Here is a tiny trained network, its code and every weight. The questions are about switching its units off for an input and a target symbol, where a switched-off unit gives its printed mean instead of its output.

import numpy as np


def w(rows, s, z=0):
    codes = np.array(rows[::2]) - 128.0
    scale = np.full(codes.shape[1], s)
    scale[-1] = z or s
    return codes * scale


def f(y):
    return y / 2 * (1 + np.tanh(0.7978845608 * (y + 0.044715 * y**3)))


def softmax(a):
    e = np.exp(a - a.max(-1, keepdims=True))
    return e / e.sum(-1, keepdims=True)


def log_softmax(a):
    a = a - a.max(-1, keepdims=True)
    return a - np.log(np.exp(a).sum(-1, keepdims=True))


def net(x, mask):
    ids = ['Παβγδζξστω'.index(c) for c in x.split()]
    T = len(ids)
    res = E[ids] + P[:T]
    u = 0
    for l in range(2):
        r = res
        for j in range(3):
            rows = slice(3 * j, 3 * j + 3)
            q, k, v = (r @ M[l][rows].T for M in (Q, K, V))
            z = softmax(np.where(np.tri(T) > 0, q @ k.T / 3**0.5, -1e9)) @ v
            o = O[l][rows]
            res = res + np.where(mask[u + j], z, o[:, -1]) @ o[:, :-1]
        u += 3
        y = f(res @ A[l][:, :-1].T + A[l][:, -1])
        res = res + np.where(mask[u : u + 12], y, B[l][:, -1]) @ B[l][:, :-1]
        u += 12
    return log_softmax(res[-1] @ U[:, :-1].T + U[:, -1])


Q, K, V, O, A, B = {}, {}, {}, {}, {}, {}
E = w([
[90,120,148,174,118,85],'Π',
[84,227,100,134,140,93],'α',
[116,75,69,215,119,140],'β',
[113,113,154,60,124,237],'γ',
[187,125,92,106,60,94],'δ',
[214,55,147,180,238,155],'ζ',
[146,178,33,159,118,163],'ξ',
[63,137,213,119,197,151],'σ',
[137,58,178,75,37,107],'τ',
[149,244,228,71,147,2],'ω',
],0.016)
P = w([
[46,70,38,139,157,93],'0',
[239,217,137,220,83,168],'1',
[31,52,98,129,134,103],'2',
[239,208,193,232,82,168],'3',
[50,61,139,119,117,110],'4',
[254,206,184,239,83,161],'5',
],0.0074)
Q[0] = w([
[207,139,190,179,102,142],'L0H1',
[108,179,174,59,83,100],'L0H1',
[100,199,170,158,89,158],'L0H1',
[217,108,255,147,131,143],'L0H2',
[58,157,101,171,78,81],'L0H2',
[107,151,181,12,154,205],'L0H2',
[136,160,163,202,137,126],'L0H3',
[181,228,164,182,79,122],'L0H3',
[114,69,109,49,105,78],'L0H3',
],0.0094)
K[0] = w([
[223,161,175,121,156,40],'L0H1',
[84,188,130,65,93,130],'L0H1',
[75,227,204,110,97,80],'L0H1',
[254,98,228,119,201,89],'L0H2',
[98,247,102,135,58,105],'L0H2',
[84,105,174,96,130,243],'L0H2',
[160,157,150,111,192,70],'L0H3',
[228,117,138,155,220,90],'L0H3',
[87,73,70,99,69,142],'L0H3',
],0.0087)
V[0] = w([
[106,194,105,5,137,74],'L0H1',
[192,229,226,11,72,36],'L0H1',
[23,159,127,24,177,89],'L0H1',
[145,122,16,189,26,61],'L0H2',
[151,72,84,120,211,115],'L0H2',
[88,121,207,65,74,178],'L0H2',
[41,138,134,150,28,153],'L0H3',
[151,122,196,255,57,189],'L0H3',
[124,25,79,49,94,53],'L0H3',
],0.0053)
O[0] = w([
[216,216,117,98,177,55,61],'L0H1',
[247,152,44,127,174,75,151],'L0H1',
[112,141,81,110,155,91,47],'L0H1',
[150,128,212,135,16,192,165],'L0H2',
[145,85,127,186,175,89,148],'L0H2',
[85,82,20,33,111,134,4],'L0H2',
[48,114,138,62,1,204,66],'L0H3',
[172,218,174,73,111,160,211],'L0H3',
[219,54,141,48,134,38,25],'L0H3',
],0.0049,0.0023)
A[0] = w([
[70,46,155,119,101,110,116],'L0N1',
[155,103,138,1,108,90,254],'L0N2',
[119,37,160,134,159,123,71],'L0N3',
[87,214,138,89,181,87,204],'L0N4',
[60,74,129,71,145,71,103],'L0N5',
[107,69,143,84,164,160,174],'L0N6',
[103,114,152,55,42,164,119],'L0N7',
[122,99,88,122,40,181,174],'L0N8',
[32,189,156,115,126,118,187],'L0N9',
[56,100,11,72,167,160,113],'L0N10',
[98,187,85,161,113,156,144],'L0N11',
[89,39,135,208,231,103,39],'L0N12',
],0.0091,0.0036)
B[0] = w([
[214,90,116,139,158,119,219],'L0N1',
[135,123,79,149,170,62,205],'L0N2',
[189,131,100,68,255,162,194],'L0N3',
[102,84,72,131,194,74,232],'L0N4',
[200,153,216,119,121,39,178],'L0N5',
[159,109,131,53,182,131,185],'L0N6',
[165,104,41,68,195,73,198],'L0N7',
[136,168,44,130,37,109,229],'L0N8',
[93,179,165,166,216,54,202],'L0N9',
[58,78,155,144,72,74,164],'L0N10',
[131,166,163,187,164,195,202],'L0N11',
[225,180,124,109,193,145,253],'L0N12',
],0.0062,0.006)
Q[1] = w([
[123,169,171,88,142,206],'L1H1',
[71,147,122,133,101,142],'L1H1',
[134,113,179,139,65,118],'L1H1',
[149,103,90,159,118,117],'L1H2',
[104,86,117,107,141,99],'L1H2',
[143,142,135,142,126,108],'L1H2',
[169,177,95,65,119,202],'L1H3',
[95,151,171,101,209,138],'L1H3',
[88,159,2,92,123,97],'L1H3',
],0.0093)
K[1] = w([
[117,120,119,67,122,145],'L1H1',
[185,124,118,126,121,170],'L1H1',
[146,123,84,113,162,137],'L1H1',
[125,89,172,134,107,115],'L1H2',
[60,120,68,123,129,74],'L1H2',
[113,144,194,119,138,107],'L1H2',
[138,207,83,96,148,124],'L1H3',
[90,162,140,140,171,91],'L1H3',
[99,159,7,107,99,106],'L1H3',
],0.011)
V[1] = w([
[148,146,180,185,114,73],'L1H1',
[156,171,139,154,91,118],'L1H1',
[65,57,113,152,77,104],'L1H1',
[185,55,91,194,207,146],'L1H2',
[121,229,113,142,105,56],'L1H2',
[155,143,160,140,72,153],'L1H2',
[123,90,43,217,98,46],'L1H3',
[142,99,254,104,69,105],'L1H3',
[117,111,156,142,164,109],'L1H3',
],0.0058)
O[1] = w([
[169,108,154,212,139,88,162],'L1H1',
[107,91,134,201,129,153,128],'L1H1',
[161,41,156,142,78,90,89],'L1H1',
[173,4,177,82,54,122,247],'L1H2',
[141,160,54,138,168,78,146],'L1H2',
[140,118,106,65,117,197,87],'L1H2',
[125,113,120,225,49,133,154],'L1H3',
[131,228,80,54,43,29,56],'L1H3',
[107,70,187,98,121,63,159],'L1H3',
],0.0042,0.011)
A[1] = w([
[92,72,98,123,152,60,3],'L1N1',
[161,197,73,114,186,87,152],'L1N2',
[76,102,39,100,104,56,107],'L1N3',
[184,180,137,175,118,107,240],'L1N4',
[126,100,154,138,161,2,195],'L1N5',
[127,246,138,156,55,147,71],'L1N6',
[69,110,134,150,17,107,183],'L1N7',
[114,136,194,47,115,75,145],'L1N8',
[111,92,102,55,172,92,51],'L1N9',
[194,113,130,113,194,139,87],'L1N10',
[205,151,101,129,112,136,106],'L1N11',
[101,31,140,177,108,179,112],'L1N12',
],0.0085,0.0049)
B[1] = w([
[196,228,188,88,141,146,169],'L1N1',
[130,54,41,171,158,153,198],'L1N2',
[55,104,218,99,237,92,169],'L1N3',
[151,74,226,81,135,107,211],'L1N4',
[138,137,135,134,74,252,248],'L1N5',
[161,228,111,67,165,83,164],'L1N6',
[19,65,120,29,8,46,155],'L1N7',
[196,180,78,234,53,160,147],'L1N8',
[115,254,116,113,89,112,166],'L1N9',
[34,173,79,115,29,110,211],'L1N10',
[60,97,67,139,106,148,166],'L1N11',
[143,214,99,205,85,46,162],'L1N12',
],0.0063,0.017)
U = w([
[48,139,60,166,66,109,151],'Π',
[82,77,45,78,125,250,182],'α',
[11,91,135,175,171,134,145],'β',
[101,171,199,40,143,25,132],'γ',
[183,63,223,144,88,195,214],'δ',
[162,209,83,166,109,182,2],'ζ',
[249,138,67,64,97,58,22],'ξ',
[195,61,2,225,119,113,129],'σ',
[178,158,110,155,208,6,102],'τ',
[91,17,110,78,138,36,164],'ω',
],0.0063,0.0052)

Each question gives the input, a string of symbols that net reads in full, and the target symbol t.
The units are the heads (3 rows each of Q, K, V and O) and the neurons (one row each of A and B). Each row of codes is followed by its name. A weight is (code - 128) times the scale printed after its matrix; where a second scale follows, it is the last column's (O, A, B and U).
mask holds one flag per unit, layer by layer, with each layer's heads first. A switched-off unit (its flag False) gives its mean, the last column of its rows in O or B, instead of its output. The means were averaged over made-up inputs and are rounded, as every weight is.
A unit's drop is (log p(t) with every unit on - log p(t) with that unit switched off) / (log p(t) with every unit on - log p(t) with every unit switched off).
The circuit of an input: a set's keep is (log p(t) with only the set's units on - log p(t) with every unit switched off) / (log p(t) with every unit on - log p(t) with every unit switched off). Starting from the 12 units with the biggest drops (on a tie, the unit counted first), units are removed one at a time, each time the one whose removal leaves the highest keep (on an exact tie, the one counted first), for as long as the keep stays at least 0.8.
circuit, biggest first: the units of the circuit, biggest drop first
unit that matters most: the unit with the biggest drop
top k neurons: the k neurons with the biggest drops, biggest first
k most important neurons of layer l: the k neurons of layer l with the biggest drops, biggest first
heads that matter: for each layer, one digit per head in row order, 1 if its drop is at least 0.15 and else 0, layers parted by /
drop of u: that unit's drop, to one decimal
input ω ξ Π τ β ξ, target σ: circuit, biggest first -> [L0H1 L1N2]
input ω Π ξ δ, target σ: circuit, biggest first -> [L0H1 L1N2 L1N11]
input ζ ω σ σ, target σ: circuit, biggest first -> [L0H1 L1N2]
input τ Π β β, target Π: top neuron -> [L1N7]
input σ ζ ζ β, target δ: circuit, biggest first -> [L1H2 L0H1]
input ω Π γ, target γ: 2 most important neurons of layer 1 -> [L1N3 L1N1]
input α γ ξ, target Π: heads that matter -> 001 / 000
input δ σ ω Π Π γ, target σ: heads that matter -> 110 / 000
input ω σ ξ β γ, target γ: heads that matter -> 010 / 000
input ξ ξ ξ α, target τ: heads that matter -> 000 / 010
input Π ζ α ζ β, target σ: top 2 neurons -> [L0N8 L0N1]
input ζ δ α ω ζ α, target δ: heads that matter -> 010 / 010
input ξ ξ α ξ Π τ, target ω: heads that matter -> 010 / 000
input ξ γ σ, target ζ: 3 most important neurons of layer 1 -> [L1N5 L1N8 L1N9]
input α ω τ, target ξ: 4 most important neurons of layer 1 -> [L1N1 L1N5 L1N9 L1N8]
input Π σ β ζ τ β, target δ: top neuron -> [L1N10]
input σ α ξ δ ξ Π, target γ: top 2 neurons -> [L1N6 L1N5]
input γ β δ, target ω: 2 most important neurons of layer 0 -> [L0N8 L0N12]
input ζ ξ α, target β: top 2 neurons -> [L0N4 L0N9]
input σ Π γ τ δ, target ω: unit that matters most -> L1N3
input γ σ ζ δ, target δ: heads that matter -> 001 / 010
input β Π ζ, target α: 2 most important neurons of layer 1 -> [L1N10 L1N4]
input δ τ Π Π ω, target τ: 3 most important neurons of layer 1 -> [L1N3 L1N2 L1N1]
input Π Π α α ζ, target α: drop of L1N10 -> 0.4
input τ ξ ξ ω, target σ: 2 most important neurons of layer 1 -> [L1N2 L1N5]
input ζ ζ ω, target τ: drop of L1N2 -> 0.2
input ω Π Π τ, target σ: top neuron -> [L0N2]
input ξ δ σ δ Π γ, target α: drop of L0H2 -> 0.4
input Π ξ Π α, target τ: drop of L1N6 -> 0.3
input ξ β Π, target δ: 2 most important neurons of layer 0 -> [L0N1 L0N9]
